arr =
[[ 26 -25  32  52  33  49  -1   4  -1 -10   0   9  36  16  -1   4]
 [ -8  -1   5   0  -9   4  17  11  14  10 -16  11   0   0  10  -3]
 [ 26  -9   3  12  26   9 -32 -30 -42 -13  13  -3  23  22  -9  26]
 [ -7  10 -11   5   4 -10  -6  18  26 -24  46 -39 -28 -41 -27 -40]
 [  9   7 -17 -21   4 -21 -30 -31 -40  -5  11  -8   0  12  -7  23]
 [ 24  -4  -6  -2  21  -3 -39 -38 -52 -12  14  -5  18  24 -10  32]
 [  0   8 -16 -27  -7 -23 -15 -23 -29   5  -4   2  -3  12   2  21]
 [ -8  15 -20  -4   2 -21 -14  12  19 -27  53 -45 -35 -44 -32 -39]
 [-11  -4  11   3 -14  10  28  17  22  18 -30  21   4   4  19  -3]
 [-10  -5  17  32   1  25  29  43  57  -8  11 -10 -10 -32  -6 -45]
 [ 21 -15  18  48  35  34 -13   9   9 -28  36 -21  13 -12 -22 -19]
 [-31  10  -6 -48 -49 -24  40   4   7  50 -72  48  -6  22  45  23]
 [-31   5   8   8 -24   6  49  55  75   8  -7  -2 -27 -40   6 -52]]
Which number is the fifth entry in reading order?
A: 33
Which number is the smallest entry?
A: -72
The entry just left of the largest entry is 55
Which number is the entry in the top-left corner?
A: 26
Which number is the entry just right of 25?
A: 29
Which number is the last entry, reading row by row?
A: -52
Which number is the entry just left of the smallest entry?
A: 50
The bottom entry of the column that holds the smallest entry: -7
Which number is the second entry on the diagonal from the top-right corner?
A: 10
Which number is the entry in the bottom-left corner?
A: -31
The top entry of the column that holds the largest entry -> -1
Which number is the entry in the top-right corner?
A: 4
Which number is the largest entry in the last column?
A: 32
Which number is the last entry in the row that holds the smallest entry?
A: 23
The second entry on the main diagonal is -1
The entry just right of the largest entry -> 8
The fourth-last entry, reading row by row is -27
The largest entry in the first row -> 52
The fifth entry from the end, reading row by row: -2
Which number is the top entry of the column that holds the smallest entry?
A: 0
Which number is the third entry, reading row by row?
A: 32
The entry directly above the largest entry -> 7
The second largest entry -> 57
Which number is the third entry on the diagonal from the top-right corner?
A: 22
Which number is the largest entry in the last row?
A: 75

Read these off the grid that follows. Counting starts at 1.
1) Give the entry in the top-right corner.
2) Give the entry in row 1 and column 3.
3) Give the top entry of the column that holds the largest entry.
4) Give the entry in the bottom-left corner.
5) Give the entry at row 1, column 1.
6) Give the entry just left of 4.48.
7) Give the entry just right of -2.86.
8) Give the entry just right of the largest entry.
[[  4.67  16.81   4.95  13.86  -3.86   7.12 -17.27  -6.30]
 [  6.19  20.67   4.48  12.46  -2.86   5.02 -17.25  -3.41]]
1) -6.30
2) 4.95
3) 16.81
4) 6.19
5) 4.67
6) 20.67
7) 5.02
8) 4.48

x = [ 43 -16  74 -75   2  31  52  74]
The fourth entry is -75
The 5th entry is 2
The second entry from the left: -16

[-39  10  75 -35  13 -14   1   3]
The entry just right of -14 is 1
Find the entry just right of 13.
A: -14

Read these off the row that follows.
1) Find the entry just right of the largest entry.
2) Find the entry just left of -76.
-11	-39	15	-76	-57	-27
1) -76
2) 15

M =
[[  0 -10  13  -1  13  -6   8  -6  18 -17]
 [-20  -1  71  25 -13   1  -9   5 -22   7]
 [ -1  -6  13  14 -16   9 -11  -6  -9 -36]
 [-16  -3 -70 -11  20  -3  11   1  36 -26]
 [  2 -10 -66   5 -14   0   3  -7  -1 -12]
 [  8  -6 -49  10 -19  14  -2   8 -22 -11]
 [  1   7  33   1  -3   8   0  -6  17 -23]
 [  9 -13  13  -2 -30 -14 -16  -5 -22  -6]
 [ 20  11 -26  12   9  -3 -27  13  23  29]
 [ 54   4  -4 -13 -23  12   9  14 -25 -15]
 [-24  -9  25   8   4  10   5  -5  -3  12]
 [  9 -19 -55   1 -15  11   1  -2  27 -26]]
Indices start at 1.
Report the entry in the bottom-left corner.
A: 9
Report the entry in the top-right corner.
A: -17
Report the entry just right of the largest entry.
A: 25
The entry in row 1 and column 2 is -10
Report the entry at row 2, column 1.
A: -20
The top-left entry: 0
Report the bottom-right entry.
A: -26
Report the entry at row 3, column 1.
A: -1
The entry at row 1, column 3 is 13
The bottom entry of the column that holds the smallest entry -> -55
The entry in row 2 and column 3: 71
Report the entry directly above 23.
A: -22
Report the entry directly below -70.
A: -66
The entry directly above 54 is 20
Report the entry just left of 36.
A: 1
Report the entry directly below the largest entry.
A: 13
Report the entry just right of the smallest entry.
A: -11

Questions about the table below.
1) Which number is the entry just left of 182?
2) Which number is the largest entry?
3) Which number is the smallest entry?
4) Which number is the entry just right of 215?
[[215, 149, 178, 117, 116, 44, 110, 173, 22], [236, 159, 144, 122, 117, 20, 73, 167, 23], [209, 166, 151, 133, 120, 44, 140, 177, 25], [226, 150, 182, 118, 116, 47, 102, 179, 22]]
1) 150
2) 236
3) 20
4) 149

[[38  4  0 34 10 17  3]
 [17  0  7 17  0 14  0]
 [31  0  0 24 17 14  4]
 [48  4  0 28 31  3  7]
 [24  7  0 21 59 31  7]
 [48  0  0 41  0  7 28]
 [24  0  0 24  0  7  7]
 [14  3  3 13 38 72  7]
 [48  0  0 24  3  7 14]
 [55  0  7 14  0  3 11]
 [14  3  4 28  3 24 11]]
Rows and columns are numbered from 1.
Which number is the entry in row 2 and column 2?
Answer: 0
Which number is the entry directly below the centre entry?
Answer: 24
The entry in the top-right corner -> 3
The entry in row 1 and column 1 -> 38
The entry directly below the largest entry: 7
The entry at row 1, column 3 is 0
The entry in row 1 and column 2: 4
The bottom-left entry is 14
Which number is the entry just right of the centre entry?
Answer: 0
Which number is the entry directly above the centre entry?
Answer: 21
Which number is the entry at row 3, column 1?
Answer: 31
Which number is the entry in row 2 and column 1?
Answer: 17
Which number is the top entry of the column that holds the largest entry?
Answer: 17
The entry directly above 59: 31
Which number is the largest entry?
Answer: 72
The entry just right of the largest entry -> 7
Which number is the entry in row 3 and column 2?
Answer: 0

W =
[[-14  18   7 -40  -2  38  47  -3 -11 -19  14  -1 -76]
 [ -9   9   6 -39   0  21  30   0 -11 -18   6   8 -49]
 [-13  18   7 -36   0  44  51  -6 -11 -18  18  -4 -83]
 [ -5   5   3  -3   0  38  33 -19  -9  -2  22 -17 -50]
 [-12  18   6 -28   0  49  53 -11 -11 -17  22  -9 -81]
 [ -3   5   2  -1   1  34  28 -17  -9   0  20 -15 -42]
 [ -9  12   6 -42   0  26  37   1 -11 -19   7   6 -60]
 [ -7   9   5  -4   0  43  40 -21 -11  -2  27 -19 -60]
 [ -9  12   6 -10   0  48  44 -21 -11  -8  28 -18 -67]
 [-13  16   7 -42  -1  35  43   0 -11 -20  10   4 -69]
 [ -9  11   6 -40   0  22  34   0 -11 -18   6   7 -54]
 [-11  13   6 -44   0  31  40   2 -11 -19   8   5 -63]
 [ -9  14   6 -17   0  52  50 -17 -11 -12  27 -15 -77]]
Rows and columns are numbered from 1.
Report the entry at row 3, column 1.
A: -13
Report the top-right entry.
A: -76
The bottom-right entry is -77
The entry directly below the largest entry is 28
The entry directly above 4 is -18
The entry just right of the largest entry: -11
The entry just left of the largest entry -> 49
The entry directly above -54 is -69
Report the largest entry.
A: 53
The entry in the top-left corner is -14
Report the entry at row 1, column 2.
A: 18
Report the entry just left of 35.
A: -1
Report the bottom entry of the column that holds the largest entry.
A: 50
Report the entry at row 1, column 3.
A: 7
The entry in row 2 and column 3 is 6
The entry in row 2 and column 1: -9
The entry directly above the smallest entry: -49
The entry directly below the centre entry -> 40
Report the entry directly below -28.
A: -1
Report the centre entry.
A: 37
Report the entry just right of the centre entry.
A: 1
Report the entry in the bottom-left corner.
A: -9

grid = [ 32  48 -50  46  51  51  35  16 -56  67 -30  32  53]
The 3rd entry from the right is -30
The smallest entry is -56
The third entry: -50
The 2nd entry from the right: 32
Find the entry just right of 46.
Answer: 51

Questions about the table below.
1) Read off the entry just left of 7197.
2) Read off the entry just right of 7272.
3) Read off the entry just left of 5301.
((2877, 6769, 4523, 5615, 5888, 5799, 5586, 4283), (6434, 7175, 2119, 7682, 5924, 5197, 5295, 6398), (3786, 7282, 2441, 7560, 4765, 5451, 5483, 5578), (6172, 5739, 3583, 8134, 3971, 7708, 4845, 5862), (7700, 2729, 7443, 4413, 5474, 5292, 5536, 4634), (4361, 6453, 6503, 2696, 7174, 5301, 5061, 4804), (5734, 4772, 6429, 6266, 2670, 7839, 5564, 5875), (5307, 5500, 5444, 4147, 6131, 6575, 3078, 6661), (5448, 6035, 5928, 6115, 4938, 6678, 6283, 2507), (6363, 2087, 7611, 5627, 5009, 5583, 5908, 5222), (5467, 2538, 7911, 2534, 6993, 4552, 5016, 5635), (4400, 5641, 5217, 3489, 7383, 2316, 7228, 4433), (7272, 4317, 5411, 5421, 6215, 5843, 4752, 6024), (5724, 5252, 4104, 6794, 6263, 2089, 7197, 5158), (4694, 5925, 5319, 5899, 5492, 4115, 6485, 6006))
1) 2089
2) 4317
3) 7174
